Below are the code and all the weights of a small trained network. Each question names an input and a target symbol and asks about switching units off, where a switched-off unit gives its printed mean instead of its output.

import numpy as np


def w(rows, s, z=0):
    codes = np.array(rows[::2]) - 128.0
    scale = np.full(codes.shape[1], s)
    scale[-1] = z or s
    return codes * scale


def f(y):
    return y / 2 * (1 + np.tanh(0.7978845608 * (y + 0.044715 * y**3)))


def softmax(a):
    e = np.exp(a - a.max(-1, keepdims=True))
    return e / e.sum(-1, keepdims=True)


def log_softmax(a):
    a = a - a.max(-1, keepdims=True)
    return a - np.log(np.exp(a).sum(-1, keepdims=True))


def net(x, mask):
    ids = ['εηθλμτ'.index(c) for c in x.split()]
    T = len(ids)
    res = E[ids] + P[:T]
    r = res
    for j in range(3):
        rows = slice(3 * j, 3 * j + 3)
        q, k, v = (r @ M[0][rows].T for M in (Q, K, V))
        z = softmax(np.where(np.tri(T) > 0, q @ k.T / 3**0.5, -1e9)) @ v
        o = O[0][rows]
        res = res + np.where(mask[j], z, o[:, -1]) @ o[:, :-1]
    y = f(res @ A[0][:, :-1].T + A[0][:, -1])
    res = res + np.where(mask[3:7], y, B[0][:, -1]) @ B[0][:, :-1]
    return log_softmax(res[-1] @ U[:, :-1].T + U[:, -1])


Q, K, V, O, A, B = {}, {}, {}, {}, {}, {}
E = w([
[193,218,137,246],'ε',
[58,171,15,126],'η',
[53,74,45,232],'θ',
[76,157,124,46],'λ',
[59,91,250,103],'μ',
[161,112,185,32],'τ',
],0.014)
P = w([
[56,126,56,106],'0',
[183,85,151,116],'1',
[50,133,116,18],'2',
[189,125,193,137],'3',
[33,164,140,14],'4',
[191,105,186,168],'5',
[33,180,140,1],'6',
],0.0088)
Q[0] = w([
[254,109,22,181],'head 0',
[208,115,111,113],'head 0',
[145,236,102,163],'head 0',
[26,179,109,129],'head 1',
[2,122,209,237],'head 1',
[57,61,101,34],'head 1',
[161,175,135,241],'head 2',
[118,147,36,89],'head 2',
[164,22,90,148],'head 2',
],0.0082)
K[0] = w([
[144,193,82,140],'head 0',
[212,103,97,109],'head 0',
[159,116,84,185],'head 0',
[118,143,200,88],'head 1',
[109,122,188,108],'head 1',
[163,195,119,75],'head 1',
[64,79,6,206],'head 2',
[118,144,104,94],'head 2',
[163,104,128,199],'head 2',
],0.013)
V[0] = w([
[157,74,78,128],'head 0',
[65,96,85,60],'head 0',
[159,168,66,143],'head 0',
[185,106,212,104],'head 1',
[66,70,146,134],'head 1',
[99,174,208,104],'head 1',
[152,10,126,171],'head 2',
[60,117,90,178],'head 2',
[54,156,82,179],'head 2',
],0.011)
O[0] = w([
[154,156,150,180,59],'head 0',
[250,190,56,79,208],'head 0',
[44,204,211,145,2],'head 0',
[176,117,146,64,165],'head 1',
[94,107,169,68,208],'head 1',
[172,225,163,56,237],'head 1',
[152,89,144,2,93],'head 2',
[38,158,165,90,99],'head 2',
[48,171,228,119,86],'head 2',
],0.0075,0.0086)
A[0] = w([
[90,117,64,99,201],'neuron 0',
[38,232,1,124,2],'neuron 1',
[50,173,173,140,148],'neuron 2',
[188,160,246,171,104],'neuron 3',
],0.0095,0.0044)
B[0] = w([
[29,231,146,15,244],'neuron 0',
[212,52,254,197,254],'neuron 1',
[177,114,31,166,230],'neuron 2',
[32,51,91,113,170],'neuron 3',
],0.0069,0.0059)
U = w([
[217,47,94,193,30],'ε',
[183,2,231,142,3],'η',
[114,41,149,144,127],'θ',
[185,157,183,166,123],'λ',
[93,133,165,93,138],'μ',
[169,157,52,144,252],'τ',
],0.0099,0.003)

Each question gives the input, a string of symbols that net reads in full, and the target symbol t.
The units are the heads (3 rows each of Q, K, V and O) and the neurons (one row each of A and B). Each row of codes is followed by its name. A weight is (code - 128) times the scale printed after its matrix; where a second scale follows, it is the last column's (O, A, B and U).
mask holds one flag per unit, heads first, then neurons. A switched-off unit (its flag False) gives its mean, the last column of its rows in O or B, instead of its output. The means were averaged over made-up inputs and are rounded, as every weight is.
A unit's drop is (log p(t) with every unit on - log p(t) with that unit switched off) / (log p(t) with every unit on - log p(t) with every unit switched off).
The circuit of an input: a set's keep is (log p(t) with only the set's units on - log p(t) with every unit switched off) / (log p(t) with every unit on - log p(t) with every unit switched off). Starting from all 7 units, units are removed one at a time, each time the one whose removal leaves the highest keep (on an exact tie, the one counted first), for as long as the keep stays at least 0.8.
units of the circuit, in order: the units of the circuit, biggest drop first
most important unit: the unit with the biggest drop
k most important neurons: the k neurons with the biggest drops, biggest first
heads that matter: for each layer, one digit per head in row order, 1 if its drop is at least 0.15 and else 0, layers parted by /
drop of u: that unit's drop, to one decimal
input λ μ ε μ μ τ, target ε: units of the circuit, in order : (head 2; head 1)
input μ ε θ μ ε, target μ: heads that matter : 001
input η η η η λ ε, target θ: most important unit : neuron 3
input η τ θ θ μ μ τ, target τ: heads that matter : 001
input θ μ μ ε μ ε, target θ: units of the circuit, in order : (head 0; head 1)
input λ μ μ λ η τ μ, target τ: units of the circuit, in order : (head 0; neuron 1)
input η μ λ μ θ, target μ: 2 most important neurons : (neuron 0; neuron 2)
input η θ λ, target λ: units of the circuit, in order : (neuron 1; head 2; head 0)
input μ μ η ε λ η, target λ: units of the circuit, in order : (neuron 1; head 2)
input μ μ η, target μ: units of the circuit, in order : (neuron 0; neuron 2)
input θ θ θ, target θ: 2 most important neurons : (neuron 1; neuron 2)
input λ τ τ θ μ, target τ: drop of neuron 1 : 0.2
input μ ε τ η, target λ: drop of head 2 : 0.1
input μ θ μ τ μ μ η, target μ: drop of head 2 : -0.4
input μ μ τ θ, target μ: most important neuron : (neuron 1)
